Below is a small trained network, with its code and all its weights. Each question gives an input and a target symbol and asks what happens when units are switched off, that is, made to give their printed mean instead of their output.

import numpy as np


def w(rows, s, z=0):
    codes = np.array(rows[::2]) - 128.0
    scale = np.full(codes.shape[1], s)
    scale[-1] = z or s
    return codes * scale


def norm(h):
    return h / np.sqrt((h * h).mean(-1, keepdims=True) + 1e-5)


def f(y):
    return np.maximum(y, 0)


def softmax(a):
    e = np.exp(a - a.max(-1, keepdims=True))
    return e / e.sum(-1, keepdims=True)


def log_softmax(a):
    a = a - a.max(-1, keepdims=True)
    return a - np.log(np.exp(a).sum(-1, keepdims=True))


def net(x, mask):
    ids = ['αγδμξσ'.index(c) for c in x.split()]
    T = len(ids)
    res = E[ids] + P[:T]
    u = 0
    for l in range(3):
        q, k, v = (norm(res) @ M[l].T for M in (Q, K, V))
        z = softmax(np.where(np.tri(T) > 0, q @ k.T / 4**0.5, -1e9)) @ v
        res = res + np.where(mask[u], z, O[l][:, -1]) @ O[l][:, :-1]
        u += 1
        y = f(norm(res) @ A[l][:, :-1].T + A[l][:, -1])
        res = res + np.where(mask[u : u + 4], y, B[l][:, -1]) @ B[l][:, :-1]
        u += 4
    return log_softmax(norm(res)[-1] @ U[:, :-1].T + U[:, -1])


Q, K, V, O, A, B = {}, {}, {}, {}, {}, {}
E = w([
[99,167,85,37,211,35,178,215,121,79],'α',
[103,69,239,104,231,144,104,176,112,149],'γ',
[124,102,241,98,175,76,178,77,102,181],'δ',
[160,209,189,119,188,181,150,139,35,170],'μ',
[155,68,145,63,139,95,44,143,64,8],'ξ',
[207,94,97,129,127,253,140,141,163,137],'σ',
],0.0053)
P = w([
[129,115,137,4,12,123,207,240,62,207],'0',
[78,93,107,65,108,181,127,106,69,213],'1',
[74,103,50,86,150,178,143,57,74,190],'2',
[75,133,98,108,172,151,169,60,106,118],'3',
[89,140,118,160,184,113,182,86,85,91],'4',
[80,148,137,179,193,88,190,90,89,62],'5',
[44,165,164,179,209,66,175,90,105,52],'6',
],0.0034)
Q[0] = w([
[177,27,97,111,143,168,133,67,29,59],'0.h0',
[89,170,182,42,188,118,187,169,158,61],'0.h0',
[168,71,16,111,20,164,126,117,255,220],'0.h0',
[105,106,72,51,153,203,172,164,91,229],'0.h0',
],0.0046)
K[0] = w([
[133,180,63,97,180,187,170,133,204,214],'0.h0',
[166,106,132,254,144,143,132,113,104,75],'0.h0',
[138,120,176,36,67,123,115,160,123,230],'0.h0',
[198,85,57,116,17,134,45,199,165,179],'0.h0',
],0.0045)
V[0] = w([
[152,70,98,81,110,102,99,135,76,1],'0.h0',
[82,212,135,132,155,117,96,179,84,142],'0.h0',
[78,121,167,97,177,98,149,101,80,156],'0.h0',
[163,110,134,141,115,181,92,118,63,110],'0.h0',
],0.0041)
O[0] = w([
[121,129,222,54,137,183,239,171,148,165,205],'0.h0',
[161,237,157,104,99,249,74,134,213,127,168],'0.h0',
[202,200,176,82,134,52,47,150,126,215,253],'0.h0',
[146,95,181,114,120,202,122,79,2,68,147],'0.h0',
],0.0032,0.0028)
A[0] = w([
[167,102,193,136,138,71,127,238,136,108,254],'0.n0',
[120,85,117,172,128,137,202,77,27,2,185],'0.n1',
[83,30,154,189,169,181,107,37,80,146,133],'0.n2',
[100,118,98,91,106,56,95,169,27,43,69],'0.n3',
],0.0038,0.00075)
B[0] = w([
[67,128,121,104,159,218,71,2,206,143,251],'0.n0',
[8,90,98,112,146,181,157,53,82,71,241],'0.n1',
[74,194,168,153,59,118,153,149,169,48,227],'0.n2',
[196,113,160,54,64,246,186,103,171,170,237],'0.n3',
],0.0041,0.003)
Q[1] = w([
[172,126,15,127,109,169,191,223,148,110],'1.h0',
[85,175,191,117,113,168,63,75,94,104],'1.h0',
[49,131,77,144,161,129,65,65,253,102],'1.h0',
[65,95,33,178,192,65,175,220,172,58],'1.h0',
],0.0048)
K[1] = w([
[79,91,142,151,95,165,76,201,134,172],'1.h0',
[139,129,160,200,133,113,170,64,134,52],'1.h0',
[113,170,171,174,183,118,174,136,151,147],'1.h0',
[3,149,158,46,203,60,75,224,152,182],'1.h0',
],0.0056)
V[1] = w([
[104,143,68,179,254,134,87,144,189,106],'1.h0',
[56,121,167,112,140,131,92,89,70,139],'1.h0',
[139,117,55,85,128,90,178,210,196,128],'1.h0',
[104,88,140,75,149,152,48,77,157,40],'1.h0',
],0.0034)
O[1] = w([
[39,178,52,113,238,162,133,102,3,35,5],'1.h0',
[184,31,117,122,59,92,36,160,76,153,228],'1.h0',
[182,116,96,237,183,100,118,143,187,126,105],'1.h0',
[109,170,66,78,196,194,132,102,136,152,206],'1.h0',
],0.0035,0.0025)
A[1] = w([
[46,140,137,252,102,28,48,254,240,132,2],'1.n0',
[86,138,132,82,148,172,177,135,109,145,150],'1.n1',
[101,159,67,156,150,86,160,143,175,51,118],'1.n2',
[84,90,42,173,110,120,189,102,188,45,97],'1.n3',
],0.0057,0.008)
B[1] = w([
[172,87,137,127,123,236,183,129,2,116,128],'1.n0',
[176,97,160,139,89,131,123,118,120,119,254],'1.n1',
[54,167,83,202,127,106,127,136,132,95,146],'1.n2',
[113,175,80,92,155,110,53,65,71,167,150],'1.n3',
],0.0083,0.0072)
Q[2] = w([
[129,180,131,89,117,116,17,113,197,171],'2.h0',
[186,14,132,194,2,124,173,147,79,131],'2.h0',
[102,163,165,91,133,92,18,98,176,190],'2.h0',
[126,122,94,119,190,132,112,186,204,168],'2.h0',
],0.0063)
K[2] = w([
[175,205,177,179,136,93,223,119,18,216],'2.h0',
[165,87,46,3,43,147,54,202,144,144],'2.h0',
[166,196,147,172,145,90,237,124,10,182],'2.h0',
[118,99,225,146,97,95,153,76,148,208],'2.h0',
],0.0054)
V[2] = w([
[85,76,83,195,20,133,55,137,170,49],'2.h0',
[151,190,60,160,115,251,177,208,12,129],'2.h0',
[207,63,96,72,85,208,14,217,245,65],'2.h0',
[184,61,209,92,71,243,201,27,187,140],'2.h0',
],0.0027)
O[2] = w([
[116,145,138,65,157,129,150,129,153,146,84],'2.h0',
[136,197,137,117,128,115,135,254,117,62,118],'2.h0',
[71,176,160,122,203,168,153,132,82,101,172],'2.h0',
[122,128,100,192,183,112,87,130,154,126,253],'2.h0',
],0.0061,0.0062)
A[2] = w([
[130,27,196,184,120,181,228,135,120,67,139],'2.n0',
[200,190,104,155,127,60,41,137,127,103,97],'2.n1',
[106,106,163,255,98,166,165,166,163,130,213],'2.n2',
[146,147,184,212,79,96,81,178,107,145,3],'2.n3',
],0.0053,0.0037)
B[2] = w([
[138,82,107,136,118,186,202,49,23,106,254],'2.n0',
[173,112,162,175,147,142,78,121,45,115,168],'2.n1',
[118,105,93,45,3,134,206,160,144,98,204],'2.n2',
[223,208,140,102,119,116,103,142,58,31,145],'2.n3',
],0.0062,0.0046)
U = w([
[48,192,118,109,91,118,153,192,225,136,95],'α',
[106,154,147,183,254,169,72,85,121,141,129],'γ',
[152,74,93,162,56,36,97,102,198,186,35],'δ',
[196,165,149,138,71,74,76,204,108,76,3],'μ',
[209,105,194,18,52,172,185,122,137,162,159],'ξ',
[47,117,26,208,79,120,154,113,105,49,249],'σ',
],0.0067,0.0044)

Each question gives the input, a string of symbols that net reads in full, and the target symbol t.
The units are the heads (4 rows each of Q, K, V and O) and the neurons (one row each of A and B). Each row of codes is followed by its name. A weight is (code - 128) times the scale printed after its matrix; where a second scale follows, it is the last column's (O, A, B and U).
mask holds one flag per unit, layer by layer, with each layer's heads first. A switched-off unit (its flag False) gives its mean, the last column of its rows in O or B, instead of its output. The means were averaged over made-up inputs and are rounded, as every weight is.
A unit's drop is (log p(t) with every unit on - log p(t) with that unit switched off) / (log p(t) with every unit on - log p(t) with every unit switched off).
The circuit of an input: a set's keep is (log p(t) with only the set's units on - log p(t) with every unit switched off) / (log p(t) with every unit on - log p(t) with every unit switched off). Starting from the 12 units with the biggest drops (on a tie, the unit counted first), units are removed one at a time, each time the one whose removal leaves the highest keep (on an exact tie, the one counted first), for as long as the keep stays at least 0.8.
circuit, biggest first: the units of the circuit, biggest drop first
unit that matters most: the unit with the biggest drop
k most important neurons: the k neurons with the biggest drops, biggest first
k most important neurons of layer l: the k neurons of layer l with the biggest drops, biggest first
input γ α σ α α ξ μ, target ξ: circuit, biggest first : (1.n2; 2.h0)
input μ σ σ γ, target σ: circuit, biggest first : (0.h0; 0.n2)
input α α α α α α μ, target μ: unit that matters most : 0.h0
input ξ σ σ μ α δ γ, target δ: 2 most important neurons of layer 1 : (1.n1; 1.n3)
input δ σ δ, target σ: circuit, biggest first : (0.h0; 0.n2)
input μ ξ α μ σ γ, target σ: circuit, biggest first : (0.h0; 0.n2; 0.n1)
input α σ μ, target σ: circuit, biggest first : (0.h0; 0.n2)
input ξ α α α α, target α: circuit, biggest first : (0.h0; 2.n0)
input α δ σ μ, target σ: circuit, biggest first : (0.h0; 0.n1)
input α ξ ξ α ξ α μ, target ξ: circuit, biggest first : (0.h0; 2.n2)
input ξ σ δ μ μ α, target μ: circuit, biggest first : (0.h0; 2.h0)
input α γ μ γ, target μ: 2 most important neurons of layer 0 : (0.n1; 0.n3)
input α γ γ ξ γ α α, target γ: 3 most important neurons : (0.n2; 2.n2; 0.n0)
input α α α α μ δ, target μ: unit that matters most : 0.h0
input δ δ γ, target δ: circuit, biggest first : (2.h0; 0.h0; 2.n0)
input α δ γ α, target δ: circuit, biggest first : (2.h0; 0.h0)
input γ δ δ α, target δ: circuit, biggest first : (2.h0; 2.n0)
input α σ α, target γ: 4 most important neurons : (0.n3; 2.n2; 1.n3; 0.n2)
input μ σ α σ, target γ: 2 most important neurons of layer 1 : (1.n3; 1.n2)
input σ μ α γ, target μ: 2 most important neurons of layer 0 : (0.n3; 0.n1)
input δ ξ α ξ δ α, target ξ: circuit, biggest first : (0.h0)
input σ σ σ γ σ, target σ: 2 most important neurons : (0.n1; 0.n2)
input σ γ α γ δ, target δ: 2 most important neurons of layer 0 : (0.n1; 0.n3)
input γ α σ α α ξ γ, target ξ: 4 most important neurons : (2.n2; 1.n2; 1.n3; 0.n1)
input γ α α α, target α: 2 most important neurons : (1.n2; 2.n0)
input α σ σ σ, target σ: 3 most important neurons of layer 0 : (0.n2; 0.n1; 0.n3)
input α α α γ σ σ, target γ: unit that matters most : 1.n3
input α ξ μ μ α μ α, target μ: 3 most important neurons of layer 0 : (0.n3; 0.n1; 0.n2)
